Below is a small trained network, with its code and all its weights. Each question gives an input and a target symbol and asks what happens when units are switched off, that is, made to give their printed mean instead of their output.

import numpy as np


def w(rows, s, z=0):
    codes = np.array(rows[::2]) - 128.0
    scale = np.full(codes.shape[1], s)
    scale[-1] = z or s
    return codes * scale


def f(y):
    return y / 2 * (1 + np.tanh(0.7978845608 * (y + 0.044715 * y**3)))


def softmax(a):
    e = np.exp(a - a.max(-1, keepdims=True))
    return e / e.sum(-1, keepdims=True)


def log_softmax(a):
    a = a - a.max(-1, keepdims=True)
    return a - np.log(np.exp(a).sum(-1, keepdims=True))


def net(x, mask):
    ids = ['ΘΛδητφψω'.index(c) for c in x.split()]
    T = len(ids)
    res = E[ids] + P[:T]
    u = 0
    for l in range(3):
        q, k, v = (res @ M[l].T for M in (Q, K, V))
        z = softmax(np.where(np.tri(T) > 0, q @ k.T / 2**0.5, -1e9)) @ v
        res = res + np.where(mask[u], z, O[l][:, -1]) @ O[l][:, :-1]
        u += 1
        y = f(res @ A[l][:, :-1].T + A[l][:, -1])
        res = res + np.where(mask[u : u + 12], y, B[l][:, -1]) @ B[l][:, :-1]
        u += 12
    return log_softmax(res[-1] @ U[:, :-1].T + U[:, -1])


Q, K, V, O, A, B = {}, {}, {}, {}, {}, {}
E = w([
[68,125,160,38,77,146,85,156],'Θ',
[96,209,175,113,184,169,126,180],'Λ',
[233,128,160,64,191,126,152,126],'δ',
[149,62,65,157,144,110,127,67],'η',
[164,212,75,33,118,122,106,181],'τ',
[93,94,229,124,156,242,94,138],'φ',
[124,130,118,120,61,78,208,214],'ψ',
[75,108,125,122,105,208,255,148],'ω',
],0.0094)
P = w([
[92,211,47,162,134,218,2,164],'0',
[236,94,74,182,96,222,106,228],'1',
[175,68,100,152,123,144,122,216],'2',
[153,77,117,135,125,133,146,185],'3',
[138,94,144,123,165,101,148,166],'4',
[141,106,159,113,154,102,161,147],'5',
[135,116,152,101,173,104,167,138],'6',
[154,145,162,93,163,112,173,123],'7',
[145,141,163,87,159,96,181,113],'8',
[148,152,163,83,161,106,184,91],'9',
[152,163,168,81,158,101,190,91],'10',
[152,175,182,66,138,96,179,73],'11',
[149,182,190,73,153,101,182,67],'12',
[153,181,194,66,123,100,178,46],'13',
],0.0042)
Q[0] = w([
[55,115,129,186,77,75,8,76],'0.h1',
[212,92,75,84,163,185,253,178],'0.h1',
],0.0052)
K[0] = w([
[76,167,169,87,26,247,122,226],'0.h1',
[156,25,94,163,130,16,160,3],'0.h1',
],0.0057)
V[0] = w([
[191,82,91,202,187,85,135,1],'0.h1',
[216,146,183,55,176,139,121,160],'0.h1',
],0.005)
O[0] = w([
[180,83,202,51,198,74,113,169,254],'0.h1',
[121,93,92,123,254,87,53,44,253],'0.h1',
],0.0061,0.0012)
A[0] = w([
[132,101,64,242,128,183,60,120,202],'0.n1',
[108,191,163,107,144,161,74,202,251],'0.n2',
[165,75,133,145,152,79,136,118,207],'0.n3',
[71,105,92,237,93,188,159,208,232],'0.n4',
[134,191,194,84,137,83,176,206,192],'0.n5',
[187,71,95,133,155,79,126,158,224],'0.n6',
[148,210,127,83,127,67,118,254,230],'0.n7',
[129,94,200,147,141,161,154,212,210],'0.n8',
[157,145,35,141,143,129,66,134,207],'0.n9',
[152,88,52,250,100,138,109,127,239],'0.n10',
[139,108,145,126,153,185,37,165,223],'0.n11',
[150,94,160,152,126,91,201,199,214],'0.n12',
],0.0075,0.0014)
B[0] = w([
[70,147,95,201,128,117,79,121,162],'0.n1',
[148,143,167,95,147,205,113,209,220],'0.n2',
[125,86,144,98,110,95,140,99,226],'0.n3',
[55,108,134,171,69,171,181,103,147],'0.n4',
[120,172,125,132,124,161,112,184,251],'0.n5',
[167,89,119,113,99,83,121,100,254],'0.n6',
[139,149,81,125,87,159,89,254,246],'0.n7',
[100,98,218,81,86,181,143,156,196],'0.n8',
[205,156,47,193,153,92,108,151,176],'0.n9',
[67,146,67,168,110,81,106,82,172],'0.n10',
[152,100,182,134,136,148,62,123,191],'0.n11',
[120,97,175,82,49,125,169,160,191],'0.n12',
],0.0067,0.0026)
Q[1] = w([
[119,255,109,102,146,132,130,188],'1.h1',
[152,150,39,138,92,81,150,90],'1.h1',
],0.0056)
K[1] = w([
[190,166,22,158,120,141,51,141],'1.h1',
[196,158,165,3,107,162,220,180],'1.h1',
],0.0047)
V[1] = w([
[158,210,143,59,133,166,109,253],'1.h1',
[113,108,217,115,197,230,136,77],'1.h1',
],0.0057)
O[1] = w([
[85,141,169,119,221,111,176,253,249],'1.h1',
[242,57,154,239,183,206,159,101,3],'1.h1',
],0.0053,0.0013)
A[1] = w([
[96,133,56,215,88,88,140,135,106],'1.n1',
[159,97,145,167,166,141,170,176,146],'1.n2',
[144,136,67,254,132,91,129,78,55],'1.n3',
[78,115,79,96,52,73,144,146,135],'1.n4',
[47,96,177,114,115,155,60,145,98],'1.n5',
[178,77,134,106,172,68,98,68,171],'1.n6',
[152,94,76,140,128,68,69,77,251],'1.n7',
[161,77,117,130,183,129,84,125,189],'1.n8',
[40,203,151,144,178,150,162,167,93],'1.n9',
[153,84,148,72,89,101,186,79,158],'1.n10',
[130,118,167,96,130,147,255,80,137],'1.n11',
[127,87,125,121,76,112,203,39,135],'1.n12',
],0.0068,0.0016)
B[1] = w([
[46,167,125,189,90,101,131,136,160],'1.n1',
[131,37,212,132,124,196,166,151,166],'1.n2',
[13,3,93,93,101,196,76,115,201],'1.n3',
[146,217,222,188,106,80,178,95,172],'1.n4',
[90,107,167,140,98,196,97,77,184],'1.n5',
[163,211,176,89,171,92,175,82,255],'1.n6',
[80,172,125,24,141,100,126,85,232],'1.n7',
[170,114,168,120,187,126,112,74,198],'1.n8',
[114,150,203,61,142,177,209,104,197],'1.n9',
[195,133,153,140,89,134,220,166,196],'1.n10',
[157,136,29,159,84,211,208,182,168],'1.n11',
[194,116,106,51,54,166,179,127,175],'1.n12',
],0.005,0.0039)
Q[2] = w([
[20,198,124,58,82,113,208,98],'2.h1',
[123,169,6,253,56,229,117,180],'2.h1',
],0.0034)
K[2] = w([
[84,97,36,147,90,61,168,113],'2.h1',
[136,123,168,128,2,165,154,154],'2.h1',
],0.0058)
V[2] = w([
[92,32,36,164,252,1,161,68],'2.h1',
[7,77,84,165,41,158,72,124],'2.h1',
],0.0037)
O[2] = w([
[48,183,207,102,61,186,254,23,254],'2.h1',
[247,51,177,104,166,77,171,108,88],'2.h1',
],0.0046,0.0009)
A[2] = w([
[64,120,163,107,137,155,179,107,57],'2.n1',
[141,77,131,117,142,124,139,164,115],'2.n2',
[140,39,147,119,108,116,137,81,160],'2.n3',
[191,95,43,137,91,130,22,154,116],'2.n4',
[88,140,131,113,200,133,43,93,247],'2.n5',
[113,185,107,120,152,129,106,162,1],'2.n6',
[124,48,180,173,96,162,114,85,71],'2.n7',
[135,112,137,111,93,93,140,93,138],'2.n8',
[101,159,120,164,156,56,119,140,98],'2.n9',
[112,184,138,109,189,122,79,91,122],'2.n10',
[25,107,98,129,105,123,32,98,156],'2.n11',
[2,104,152,127,94,164,158,130,27],'2.n12',
],0.008,0.002)
B[2] = w([
[183,118,49,113,114,103,73,122,224],'2.n1',
[118,85,152,91,103,114,93,157,171],'2.n2',
[154,156,172,88,155,180,132,67,253],'2.n3',
[146,121,1,110,52,25,36,145,152],'2.n4',
[197,89,206,113,156,45,129,164,248],'2.n5',
[152,122,114,123,160,180,140,83,169],'2.n6',
[164,200,96,223,141,107,121,13,176],'2.n7',
[101,173,150,81,122,139,131,88,204],'2.n8',
[150,175,130,187,211,84,157,155,124],'2.n9',
[213,97,150,106,129,30,183,127,197],'2.n10',
[73,20,101,101,26,151,20,213,199],'2.n11',
[206,48,50,187,102,103,92,171,213],'2.n12',
],0.0061,0.0033)
U = w([
[121,2,94,80,52,94,66,180,154],'Θ',
[61,97,178,126,183,191,137,181,208],'Λ',
[164,175,200,106,191,82,172,88,174],'δ',
[81,230,120,97,86,181,146,55,146],'η',
[155,186,29,149,138,75,109,138,78],'τ',
[173,109,123,189,139,155,94,97,17],'φ',
[86,174,160,220,77,49,162,154,95],'ψ',
[150,108,28,172,106,175,181,118,4],'ω',
],0.0052,0.003)

Each question gives the input, a string of symbols that net reads in full, and the target symbol t.
The units are the heads (2 rows each of Q, K, V and O) and the neurons (one row each of A and B). Each row of codes is followed by its name. A weight is (code - 128) times the scale printed after its matrix; where a second scale follows, it is the last column's (O, A, B and U).
mask holds one flag per unit, layer by layer, with each layer's heads first. A switched-off unit (its flag False) gives its mean, the last column of its rows in O or B, instead of its output. The means were averaged over made-up inputs and are rounded, as every weight is.
A unit's drop is (log p(t) with every unit on - log p(t) with that unit switched off) / (log p(t) with every unit on - log p(t) with every unit switched off).
most important unit: the unit with the biggest drop
k most important neurons: the k neurons with the biggest drops, biggest first
k most important neurons of layer l: the k neurons of layer l with the biggest drops, biggest first
drop when u is switched off: that unit's drop, to one decimal
input ψ δ Λ ω τ φ, target φ: most important unit -> 2.n7
input δ δ η η Λ η η ψ Θ η φ η δ, target η: 3 most important neurons of layer 2 -> 2.n5; 2.n12; 2.n10
input η φ η ω η τ, target Θ: 2 most important neurons of layer 0 -> 0.n7; 0.n2
input δ δ η η δ η φ, target Θ: 4 most important neurons of layer 2 -> 2.n11; 2.n12; 2.n1; 2.n5
input τ η Λ δ φ, target Θ: 3 most important neurons -> 2.n11; 0.n10; 0.n2
input ω ψ φ Θ τ, target τ: 2 most important neurons -> 2.n4; 0.n9
input Λ η δ, target Θ: 2 most important neurons of layer 0 -> 0.n7; 0.n2
input ψ Θ δ η Θ τ δ η τ η τ, target Λ: 2 most important neurons of layer 1 -> 1.n9; 1.n6
input τ η η Θ δ η η τ φ τ ω, target ω: 2 most important neurons -> 1.n11; 2.n12
input η φ η, target φ: 2 most important neurons of layer 2 -> 2.n7; 2.n3
input Θ δ ψ Θ η, target Θ: 2 most important neurons -> 1.n3; 2.n11
input Θ η τ φ φ ω τ Λ η η η τ, target Λ: 3 most important neurons -> 0.n7; 1.n9; 1.n6
input η Λ δ, target Θ: 4 most important neurons of layer 1 -> 1.n9; 1.n7; 1.n4; 1.n1
input η η η η, target η: most important unit -> 1.h1
input ω δ η Λ, target Θ: 2 most important neurons -> 1.n6; 0.n7
input η ψ η, target ψ: 2 most important neurons of layer 1 -> 1.n4; 1.n1
input Λ Θ ψ, target ψ: 2 most important neurons of layer 1 -> 1.n4; 1.n1
input Λ δ ψ, target ψ: 3 most important neurons of layer 1 -> 1.n4; 1.n3; 1.n1
input δ δ ω Λ τ, target τ: 3 most important neurons of layer 0 -> 0.n9; 0.n8; 0.n7
input δ Θ η η, target η: most important neuron of layer 1 -> 1.n12
input δ Θ φ τ η, target Θ: 2 most important neurons of layer 0 -> 0.n1; 0.n10
input φ η η τ ω, target ω: drop when 1.n8 is switched off -> -0.1
input η Λ η, target Λ: drop when 0.n8 is switched off -> 0.4
input η δ η η η Λ η, target δ: drop when 0.n8 is switched off -> 0.0
input δ η Λ, target Θ: drop when 0.n7 is switched off -> 0.3
